Here is a tiny trained network, its code and every weight. The questions are about switching its units off for an input and a target symbol, where a switched-off unit gives its printed mean instead of its output.

import numpy as np


def w(rows, s, z=0):
    codes = np.array(rows[::2]) - 128.0
    scale = np.full(codes.shape[1], s)
    scale[-1] = z or s
    return codes * scale


def norm(h):
    return h / np.sqrt((h * h).mean(-1, keepdims=True) + 1e-5)


def f(y):
    return np.maximum(y, 0)


def softmax(a):
    e = np.exp(a - a.max(-1, keepdims=True))
    return e / e.sum(-1, keepdims=True)


def log_softmax(a):
    a = a - a.max(-1, keepdims=True)
    return a - np.log(np.exp(a).sum(-1, keepdims=True))


def net(x, mask):
    ids = ['αβγδεζθξστψ'.index(c) for c in x.split()]
    T = len(ids)
    res = E[ids] + P[:T]
    u = 0
    for l in range(3):
        r = norm(res)
        for j in range(3):
            rows = slice(2 * j, 2 * j + 2)
            q, k, v = (r @ M[l][rows].T for M in (Q, K, V))
            z = softmax(np.where(np.tri(T) > 0, q @ k.T / 2**0.5, -1e9)) @ v
            o = O[l][rows]
            res = res + np.where(mask[u + j], z, o[:, -1]) @ o[:, :-1]
        u += 3
        y = f(norm(res) @ A[l][:, :-1].T + A[l][:, -1])
        res = res + np.where(mask[u : u + 4], y, B[l][:, -1]) @ B[l][:, :-1]
        u += 4
    return log_softmax(norm(res)[-1] @ U[:, :-1].T + U[:, -1])


Q, K, V, O, A, B = {}, {}, {}, {}, {}, {}
E = w([
[163,175,75],'α',
[76,169,167],'β',
[137,195,157],'γ',
[166,104,253],'δ',
[106,170,148],'ε',
[94,159,138],'ζ',
[188,65,102],'θ',
[177,171,137],'ξ',
[185,184,138],'σ',
[108,46,160],'τ',
[165,190,144],'ψ',
],0.021)
P = w([
[78,255,56],'0',
[190,177,124],'1',
[194,159,148],'2',
[187,159,157],'3',
[179,158,158],'4',
[207,144,176],'5',
[202,146,184],'6',
[189,143,180],'7',
[207,163,212],'8',
[179,168,213],'9',
[205,157,222],'10',
],0.0096)
Q[0] = w([
[158,203,99],'0.h0',
[10,134,88],'0.h0',
[153,199,186],'0.h1',
[174,120,75],'0.h1',
[2,92,75],'0.h2',
[91,99,47],'0.h2',
],0.034)
K[0] = w([
[144,111,227],'0.h0',
[38,28,64],'0.h0',
[200,223,140],'0.h1',
[153,70,47],'0.h1',
[14,126,16],'0.h2',
[152,135,4],'0.h2',
],0.028)
V[0] = w([
[190,163,132],'0.h0',
[47,72,87],'0.h0',
[91,174,60],'0.h1',
[174,220,181],'0.h1',
[220,30,159],'0.h2',
[2,101,211],'0.h2',
],0.027)
O[0] = w([
[157,149,172,201],'0.h0',
[82,122,88,4],'0.h0',
[146,165,83,136],'0.h1',
[139,227,163,245],'0.h1',
[165,57,192,184],'0.h2',
[2,138,158,119],'0.h2',
],0.028,0.03)
A[0] = w([
[212,67,26,89],'0.n0',
[7,119,141,125],'0.n1',
[222,70,88,3],'0.n2',
[161,113,101,137],'0.n3',
],0.02,0.0013)
B[0] = w([
[194,27,142,208],'0.n0',
[178,216,94,151],'0.n1',
[252,102,181,254],'0.n2',
[152,103,127,173],'0.n3',
],0.024,0.0036)
Q[1] = w([
[186,156,57],'1.h0',
[241,255,153],'1.h0',
[220,16,103],'1.h1',
[71,191,98],'1.h1',
[129,136,118],'1.h2',
[189,139,54],'1.h2',
],0.038)
K[1] = w([
[216,49,139],'1.h0',
[215,118,229],'1.h0',
[142,252,63],'1.h1',
[149,90,196],'1.h1',
[125,138,178],'1.h2',
[122,121,232],'1.h2',
],0.033)
V[1] = w([
[102,112,140],'1.h0',
[105,68,136],'1.h0',
[75,102,114],'1.h1',
[148,131,124],'1.h1',
[136,170,253],'1.h2',
[67,159,124],'1.h2',
],0.037)
O[1] = w([
[108,79,120,91],'1.h0',
[131,30,116,46],'1.h0',
[132,101,53,13],'1.h1',
[134,122,145,155],'1.h1',
[39,252,230,250],'1.h2',
[193,195,129,89],'1.h2',
],0.021,0.019)
A[1] = w([
[106,169,209,180],'1.n0',
[2,130,233,156],'1.n1',
[86,247,105,255],'1.n2',
[122,14,54,144],'1.n3',
],0.028,0.0033)
B[1] = w([
[141,64,161,251],'1.n0',
[107,4,67,214],'1.n1',
[35,83,165,209],'1.n2',
[238,94,172,130],'1.n3',
],0.037,0.028)
Q[2] = w([
[123,136,177],'2.h0',
[138,148,144],'2.h0',
[253,180,34],'2.h1',
[67,116,93],'2.h1',
[159,248,55],'2.h2',
[117,248,92],'2.h2',
],0.03)
K[2] = w([
[137,139,163],'2.h0',
[141,142,153],'2.h0',
[150,254,118],'2.h1',
[118,91,82],'2.h1',
[132,53,129],'2.h2',
[117,61,161],'2.h2',
],0.051)
V[2] = w([
[192,49,203],'2.h0',
[181,98,163],'2.h0',
[154,252,174],'2.h1',
[80,153,103],'2.h1',
[251,181,148],'2.h2',
[112,3,201],'2.h2',
],0.024)
O[2] = w([
[112,193,166,250],'2.h0',
[127,176,138,191],'2.h0',
[106,146,18,140],'2.h1',
[69,104,121,80],'2.h1',
[165,94,64,197],'2.h2',
[5,145,42,53],'2.h2',
],0.026,0.018)
A[2] = w([
[99,220,230,53],'2.n0',
[251,217,128,254],'2.n1',
[91,86,237,210],'2.n2',
[89,254,77,45],'2.n3',
],0.03,0.0045)
B[2] = w([
[132,75,254,227],'2.n0',
[85,190,67,209],'2.n1',
[96,89,32,253],'2.n2',
[174,44,134,141],'2.n3',
],0.045,0.032)
U = w([
[42,133,106,184],'α',
[154,169,168,73],'β',
[151,178,166,103],'γ',
[250,88,142,85],'δ',
[140,123,169,71],'ε',
[157,75,113,111],'ζ',
[135,149,94,255],'θ',
[139,84,149,97],'ξ',
[156,99,147,97],'σ',
[127,90,107,156],'τ',
[149,158,178,70],'ψ',
],0.018,0.011)

Each question gives the input, a string of symbols that net reads in full, and the target symbol t.
The units are the heads (2 rows each of Q, K, V and O) and the neurons (one row each of A and B). Each row of codes is followed by its name. A weight is (code - 128) times the scale printed after its matrix; where a second scale follows, it is the last column's (O, A, B and U).
mask holds one flag per unit, layer by layer, with each layer's heads first. A switched-off unit (its flag False) gives its mean, the last column of its rows in O or B, instead of its output. The means were averaged over made-up inputs and are rounded, as every weight is.
A unit's drop is (log p(t) with every unit on - log p(t) with that unit switched off) / (log p(t) with every unit on - log p(t) with every unit switched off).
k most important neurons: the k neurons with the biggest drops, biggest first
k most important neurons of layer l: the k neurons of layer l with the biggest drops, biggest first
heads that matter: for each layer, one digit per head in row order, 1 if its drop is at least 0.15 and else 0, layers parted by /
drop when u is switched off: that unit's drop, to one decimal
input δ α γ δ β, target α: heads that matter : 000 / 000 / 001
input α α δ α ε, target δ: 2 most important neurons of layer 1 : (1.n1 1.n2)
input τ α σ α α α δ, target θ: heads that matter : 110 / 001 / 000
input τ τ δ β β γ σ σ β α, target θ: heads that matter : 111 / 001 / 000
input δ α θ σ θ γ, target α: heads that matter : 001 / 000 / 001
input δ α ψ, target α: heads that matter : 000 / 000 / 001
input α β θ ε θ δ ψ, target δ: heads that matter : 111 / 001 / 001
input α α α α, target θ: 2 most important neurons of layer 2 : (2.n1 2.n0)
input τ τ δ δ ξ σ α γ δ, target θ: heads that matter : 110 / 011 / 001
input δ α σ β τ, target α: heads that matter : 001 / 000 / 001
input δ δ ψ δ δ α γ δ ψ α γ, target α: 3 most important neurons : (1.n1 2.n2 1.n2)
input α δ α θ, target δ: 2 most important neurons : (1.n2 2.n0)
input δ τ γ β θ ξ, target α: 2 most important neurons : (1.n2 2.n2)
input τ δ δ σ ζ δ δ α δ θ σ, target θ: 2 most important neurons of layer 2 : (2.n1 2.n0)
input α δ τ, target δ: 3 most important neurons of layer 1 : (1.n2 1.n0 1.n1)
input α α θ δ δ ζ ε δ α α ε, target δ: most important neuron of layer 2 : (2.n0)
input δ α δ δ ψ δ α α δ θ, target α: 2 most important neurons : (1.n1 2.n2)
input σ β β, target α: most important neuron : (1.n2)
input δ δ ε δ δ β α θ α α δ, target α: 2 most important neurons of layer 1 : (1.n1 1.n2)
input α α α θ ζ β ε δ α β, target δ: most important neuron : (1.n0)
input α δ θ α ξ σ β, target δ: drop when 2.h2 is switched off : 0.5
input τ α ψ ζ θ τ σ θ δ ξ, target θ: 2 most important neurons of layer 2 : (2.n1 2.n0)
input α γ α α σ δ σ β τ α ζ, target δ: drop when 0.h1 is switched off : 0.4
input δ δ δ τ θ, target α: drop when 2.h1 is switched off : -0.2
input τ θ σ α α σ, target θ: 2 most important neurons of layer 1 : (1.n2 1.n3)
